[[136 117 113]
 [151 115 112]
 [112  99 121]
 [129 115 135]
 [134 142 120]]
=>
[113 115 112]

[[126 130 155 121 112]
 [121 125 132 122 114]
 [121 122 155 121 112]]
=>
[112 122 155]

[[103 134 143]
 [152 125 111]
 [116 113 151]
 [138 103 142]]
=>
[143 125 116]

[[144 132 134]
 [128 107 143]
 [149 121 120]
 [119 123 132]
 [143 144 120]]
=>
[134 107 149]

[[132 122 135 126]
 [131 115 147 122]
 [138 107 156 114]]
=>
[126 147 107]

[[141 122 128 138 123]
 [119 134 131 100 138]
 [132 119 118 157 116]]
=>
[123 100 118]

[[126 137 143 104 120]
 [124 135 146 105 122]
 [137 140 140 130 132]]
=>
[120 105 140]

[[112 135 118 110]
 [112 112 111 127]
 [141 112 126 105]]
=>
[110 111 112]
---
[[140 138 122 119 153 132 124 136 102 110 157 111]
 [128 145 141 131 144 135 140 142 104 139 108 140]]
=>
[[128 145 141 131 144 135 140 142 104 139 108 140]
 [140 138 122 119 153 132 124 136 102 110 157 111]]

[[138 140 146 150 123 115 132]
 [145 126 132 145 138 120 120]
 [121 135 136 150 115 122 127]
 [128 127 114 137 122 126 128]
 [130 121 113 142 153 136 131]
 [137 134 114 112 143 146 136]
 [136 130 122 123 131 118 128]
 [125 133 123 120 123 121 127]
 [132 119 127 139 118 142 119]
 [128 131 131 139 117 139 125]]
=>
[[128 131 131 139 117 139 125]
 [138 140 146 150 123 115 132]
 [145 126 132 145 138 120 120]
 [121 135 136 150 115 122 127]
 [128 127 114 137 122 126 128]
 [130 121 113 142 153 136 131]
 [137 134 114 112 143 146 136]
 [136 130 122 123 131 118 128]
 [125 133 123 120 123 121 127]
 [132 119 127 139 118 142 119]]

[[155 105 129 132 133 129]
 [157 106 128 132 132 130]
 [149 107 131 132 129 129]
 [122 134 135 144 118 131]
 [133 129 135 145 118 141]
 [144 128 134 145 118 155]]
=>
[[144 128 134 145 118 155]
 [155 105 129 132 133 129]
 [157 106 128 132 132 130]
 [149 107 131 132 129 129]
 [122 134 135 144 118 131]
 [133 129 135 145 118 141]]

[[136 120 137 118 132 111 124 135 133]
 [127 122 132 121 129 123 127 139 125]
 [130 124 149 142 137 127 148 103 144]
 [123 137 111 127 138 113 112 139 109]
 [113 154 107 124 119 130 105 154 104]
 [140 118 130 121 134 108 124 128 131]
 [113 140 114 132 133 145 152 123 118]]
=>
[[113 140 114 132 133 145 152 123 118]
 [136 120 137 118 132 111 124 135 133]
 [127 122 132 121 129 123 127 139 125]
 [130 124 149 142 137 127 148 103 144]
 [123 137 111 127 138 113 112 139 109]
 [113 154 107 124 119 130 105 154 104]
 [140 118 130 121 134 108 124 128 131]]

[[128 128 128 128 129 150 149 150 150 150 104 141 122 131]
 [122 147 150 149 150 150 150 149 150 149 114 157 135 145]
 [128 128 128 128 128 128 128 150 150 150 123 131 141 111]
 [128 128 128 129 129 128 128 128 128 149 118 141 133 141]
 [122 128 128 149 149 150 150 149 150 150 136 118 157 158]]
=>
[[122 128 128 149 149 150 150 149 150 150 136 118 157 158]
 [128 128 128 128 129 150 149 150 150 150 104 141 122 131]
 [122 147 150 149 150 150 150 149 150 149 114 157 135 145]
 [128 128 128 128 128 128 128 150 150 150 123 131 141 111]
 [128 128 128 129 129 128 128 128 128 149 118 141 133 141]]

[[115 147 120]
 [117 129 149]
 [109 115 122]
 [117 116 143]
 [116 101 123]]
=>
[[116 101 123]
 [115 147 120]
 [117 129 149]
 [109 115 122]
 [117 116 143]]

[[127 100]
 [129 139]
 [128 130]
 [126 122]
 [128 149]
 [126 140]
 [130 111]]
=>
[[130 111]
 [127 100]
 [129 139]
 [128 130]
 [126 122]
 [128 149]
 [126 140]]
---
[[140 155]
 [140 119]
 [122 146]
 [136 147]
 [133 134]]
=>
[[140 155]
 [140 119]
 [122 146]]

[[133 130 137]
 [116 144 150]
 [113 146 154]]
=>
[[133 130]
 [116 144]
 [113 146]]

[[104 114 121 114 124]
 [108 124 121 114 126]
 [108 124 121 114 126]]
=>
[[104 114]
 [108 124]
 [108 124]]

[[138 123 127 107]
 [130 122 139 126]
 [123 118 136 119]
 [127 131 116 157]]
=>
[[138 123]
 [130 122]
 [123 118]]

[[121  99 141 120 124]
 [130 119 151 137 123]
 [123 106 140 121 125]]
=>
[[121  99]
 [130 119]
 [123 106]]

[[137 151 104]
 [128 154 114]
 [127 155 112]
 [127 156 113]
 [156 148  99]]
=>
[[137 151]
 [128 154]
 [127 155]]
---
[[132 129 134]
 [146 119 139]
 [158 142 154]]
=>
[132 119 154]

[[128 135 155 128]
 [126 118 143 129]
 [129 110 141 129]]
=>
[128 118 141]

[[109 126 133 129]
 [121 138 103 122]
 [119 139 101 122]
 [132 127 131 129]
 [118 131 120 126]]
=>
[109 138 101 129]

[[137 114 143 134]
 [102 134 122 141]
 [104 138 120 134]
 [103 143 110 148]
 [136 119 124 114]]
=>
[137 134 120 148]

[[152 119 116 120 155]
 [141 100 108 143 137]
 [140 134 112 118 136]]
=>
[152 100 112]

[[133 132 138]
 [102 156 105]
 [121 128 126]]
=>
[133 156 126]

[[120 121 143 136 121]
 [115 123 132 127 134]
 [139 135 147 150 126]]
=>
[120 123 147]

[[109 120]
 [132 131]
 [105 116]
 [109 116]
 [127 125]]
=>
[109 131]

[[137 149]
 [133 151]]
=>
[137 151]
---
[[106 153 122]
 [127 122 115]
 [115 124 100]
 [134 145 141]
 [130 140 128]]
=>
[[130 134 115 127 106]
 [140 145 124 122 153]
 [128 141 100 115 122]]

[[133 124 120 140 119 113 131 126 129 126 123 139 129 127 135 136]
 [117 132 116 127 142 131 122 133 130 132 126 138 128 128 125 129]
 [137 117 126 147 115 104 127 123 125 125 129 139 140 135 139 136]
 [130 118 135 114 124 132 144 143 130 124 129 137 124 131 134 129]
 [136 120 132 142 117 111 127 121 128 135 124 146 137 133 137 138]]
=>
[[136 130 137 117 133]
 [120 118 117 132 124]
 [132 135 126 116 120]
 [142 114 147 127 140]
 [117 124 115 142 119]
 [111 132 104 131 113]
 [127 144 127 122 131]
 [121 143 123 133 126]
 [128 130 125 130 129]
 [135 124 125 132 126]
 [124 129 129 126 123]
 [146 137 139 138 139]
 [137 124 140 128 129]
 [133 131 135 128 127]
 [137 134 139 125 135]
 [138 129 136 129 136]]

[[114 113 142 126 126]
 [131 128 154 144 135]
 [106 118 132 131 123]
 [128 115 120 116 117]
 [126 139 125 138 135]
 [116 144 116 128 128]]
=>
[[116 126 128 106 131 114]
 [144 139 115 118 128 113]
 [116 125 120 132 154 142]
 [128 138 116 131 144 126]
 [128 135 117 123 135 126]]

[[106 133 119 116 108 136 139 100 112 117 128 101 120 118 135]
 [133 119 110 142 131 133 118 132 127 144 128 131 140 134 119]
 [128 136 124 118 128 123 108 144 141 131 128 144 113 124 142]]
=>
[[128 133 106]
 [136 119 133]
 [124 110 119]
 [118 142 116]
 [128 131 108]
 [123 133 136]
 [108 118 139]
 [144 132 100]
 [141 127 112]
 [131 144 117]
 [128 128 128]
 [144 131 101]
 [113 140 120]
 [124 134 118]
 [142 119 135]]

[[122 121 121 113 135 134]
 [131 122 131 145 151 149]
 [139 111 134 128 143 142]
 [111 137 113 129 128 128]]
=>
[[111 139 131 122]
 [137 111 122 121]
 [113 134 131 121]
 [129 128 145 113]
 [128 143 151 135]
 [128 142 149 134]]

[[118 102 150 128 133 136 127 127 144 128 129 149 132 126 132 133]
 [120 139 131 114 135 141 106 111 128 128 106 133 115 114 134 134]
 [122 104 139 134 121 126 136 134 136 128 137 136 132 132 121 119]
 [111 138 135 125 128 136 118 122 126 128 120 133 108 105 127 128]
 [128 137 120 141 143 122 133 135 113 128 131 121 132 126 141 145]]
=>
[[128 111 122 120 118]
 [137 138 104 139 102]
 [120 135 139 131 150]
 [141 125 134 114 128]
 [143 128 121 135 133]
 [122 136 126 141 136]
 [133 118 136 106 127]
 [135 122 134 111 127]
 [113 126 136 128 144]
 [128 128 128 128 128]
 [131 120 137 106 129]
 [121 133 136 133 149]
 [132 108 132 115 132]
 [126 105 132 114 126]
 [141 127 121 134 132]
 [145 128 119 134 133]]
